Below is a small trained network, with its code and all its weights. Each question gives an input and a class and asks what happens when units are switched off, that is, made to give their printed mean instead of their output.

import numpy as np


def w(rows, s, z=0):
    codes = np.array(rows[::2]) - 128.0
    scale = np.full(codes.shape[1], s)
    scale[-1] = z or s
    return codes * scale


def f(y):
    return y / 2 * (1 + np.tanh(0.7978845608 * (y + 0.044715 * y**3)))


def log_softmax(a):
    a = a - a.max(-1, keepdims=True)
    return a - np.log(np.exp(a).sum(-1, keepdims=True))


def net(x, mask):
    res = np.array(x, float).reshape(1, 7) / 4 @ E
    y = f(res @ A[0][:, :-1].T + A[0][:, -1])
    res = res + np.where(mask, y, B[0][:, -1]) @ B[0][:, :-1]
    return log_softmax(res[-1] @ U[:, :-1].T + U[:, -1])


A, B = {}, {}
E = w([
[188,218,19,133],'x0',
[126,128,130,129],'x1',
[140,66,87,254],'x2',
[213,41,91,65],'x3',
[130,128,127,131],'x4',
[130,128,128,130],'x5',
[5,85,43,82],'x6',
],0.004)
A[0] = w([
[169,79,113,91,45],'n0',
[168,200,39,122,69],'n1',
[166,196,44,124,70],'n2',
[121,153,144,96,23],'n3',
[146,164,86,131,31],'n4',
[79,95,79,97,75],'n5',
[132,120,130,125,90],'n6',
[38,105,57,93,58],'n7',
[213,34,94,66,68],'n8',
[126,121,125,112,230],'n9',
[98,43,227,122,81],'n10',
[103,72,204,122,45],'n11',
[129,124,126,119,203],'n12',
[114,150,129,134,36],'n13',
[134,138,117,132,5],'n14',
[168,85,125,102,48],'n15',
[122,171,160,54,50],'n16',
[122,162,156,73,30],'n17',
[127,95,105,196,36],'n18',
[41,106,60,95,62],'n19',
[129,139,130,133,4],'n20',
[118,102,157,118,10],'n21',
[97,61,221,118,31],'n22',
[111,88,174,118,33],'n23',
[165,113,100,107,61],'n24',
[160,83,114,106,56],'n25',
[119,193,178,1,69],'n26',
[209,161,200,156,50],'n27',
[126,100,127,167,101],'n28',
[127,87,123,188,55],'n29',
[49,227,167,190,58],'n30',
[124,142,135,92,155],'n31',
[123,119,125,111,244],'n32',
[203,159,194,157,68],'n33',
[117,142,128,91,135],'n34',
[134,67,103,244,56],'n35',
[198,153,188,150,50],'n36',
],0.0091,0.0039)
B[0] = w([
[64,107,144,132,103],'n0',
[118,199,78,93,173],'n1',
[118,193,80,92,166],'n2',
[107,94,93,127,79],'n3',
[100,138,85,88,93],'n4',
[135,91,157,94,132],'n5',
[117,122,120,122,101],'n6',
[179,85,151,52,172],'n7',
[20,119,192,151,178],'n8',
[152,150,153,154,232],'n9',
[140,219,80,102,221],'n10',
[114,171,83,96,147],'n11',
[142,143,142,143,200],'n12',
[95,108,118,112,79],'n13',
[93,105,91,96,66],'n14',
[71,107,139,112,99],'n15',
[127,89,81,161,122],'n16',
[116,87,81,140,97],'n17',
[131,85,80,147,115],'n18',
[173,88,151,53,168],'n19',
[93,98,104,99,66],'n20',
[99,121,91,91,78],'n21',
[110,187,72,87,166],'n22',
[110,142,93,94,104],'n23',
[82,133,122,128,97],'n24',
[77,110,136,127,98],'n25',
[149,71,56,211,195],'n26',
[161,70,141,50,189],'n27',
[143,118,108,147,130],'n28',
[141,106,83,152,122],'n29',
[1,98,195,139,201],'n30',
[140,130,128,156,156],'n31',
[159,152,158,157,250],'n32',
[163,80,143,61,190],'n33',
[139,121,127,148,138],'n34',
[162,72,67,192,194],'n35',
[148,73,131,67,162],'n36',
],0.035,0.0024)
U = w([
[160,149,147,138,254],'0',
[176,48,141,12,77],'1',
[99,227,36,82,82],'2',
[159,145,156,163,156],'3',
[160,146,160,161,137],'4',
[138,51,38,210,83],'5',
[3,111,188,135,85],'6',
],0.0056,0.0062)

Each question gives the input, the list of numbers given to net, and the class t.
The units are the neurons (one row each of A and B). Each row of codes is followed by its name. A weight is (code - 128) times the scale printed after its matrix; where a second scale follows, it is the last column's (A, B and U).
mask holds one flag per neuron, in row order. A switched-off neuron (its flag False) gives its mean, the last column of its row in B, instead of its output. The means were averaged over made-up inputs and are rounded, as every weight is.
A unit's drop is (log p(t) with every unit on - log p(t) with that unit switched off) / (log p(t) with every unit on - log p(t) with every unit switched off).
The circuit of an input: a set's keep is (log p(t) with only the set's units on - log p(t) with every unit switched off) / (log p(t) with every unit on - log p(t) with every unit switched off). Starting from the 12 units with the biggest drops (on a tie, the unit counted first), units are removed one at a time, each time the one whose removal leaves the highest keep (on an exact tie, the one counted first), for as long as the keep stays at least 0.8.
circuit, biggest first: the units of the circuit, biggest drop first
most important unit: the unit with the biggest drop
k most important neurons: the k neurons with the biggest drops, biggest first
drop of u: that unit's drop, to one decimal
input [1,3,-8,8,0,3,-5], class 5: 4 most important neurons -> (n26, n16, n30, n17)
input [2,1,-7,8,0,-2,-7], class 6: most important unit -> n8
input [8,-7,6,8,0,-5,1], class 2: 3 most important neurons -> (n1, n2, n30)
input [3,-8,-7,7,2,-4,8], class 1: 3 most important neurons -> (n7, n19, n5)
input [7,-5,-5,7,-7,3,8], class 1: 4 most important neurons -> (n7, n19, n5, n10)
input [-8,-8,4,0,2,-3,6], class 2: circuit, biggest first -> (n10, n22)
input [-8,-1,-6,3,0,7,6], class 2: 3 most important neurons -> (n10, n22, n11)
input [-3,2,-6,-5,1,0,-8], class 1: circuit, biggest first -> (n27, n33)
input [-3,-5,6,0,1,5,-6], class 1: 4 most important neurons -> (n27, n33, n36, n26)
input [8,5,4,-5,-8,4,0], class 2: circuit, biggest first -> (n1, n2)
input [0,-1,-7,0,5,-5,-2], class 5: 2 most important neurons -> (n26, n16)
input [-7,-3,-7,8,-6,6,5], class 6: 2 most important neurons -> (n8, n0)
input [-3,-2,-3,-6,-4,-5,7], class 1: 4 most important neurons -> (n7, n19, n5, n8)
input [3,4,-7,8,-2,1,8], class 1: most important unit -> n7
input [-3,-2,6,-7,-7,0,-8], class 1: 3 most important neurons -> (n27, n33, n36)
input [3,6,3,3,-2,0,8], class 1: 2 most important neurons -> (n7, n19)
input [-8,-7,8,8,4,7,-1], class 2: 2 most important neurons -> (n10, n22)
input [8,1,8,-3,7,-6,-5], class 2: 4 most important neurons -> (n1, n2, n26, n4)
input [-1,-6,8,-4,-1,2,5], class 5: 3 most important neurons -> (n35, n18, n29)
input [4,4,-7,6,-6,-4,-5], class 5: circuit, biggest first -> (n26)
input [8,7,8,-5,-2,-1,-8], class 1: drop of n36 -> 0.2
input [8,3,0,8,1,-6,1], class 2: drop of n30 -> 0.3
input [7,-4,-8,2,1,-6,2], class 5: drop of n11 -> 0.1
input [2,-7,8,-5,-1,0,-7], class 5: drop of n35 -> 1.0
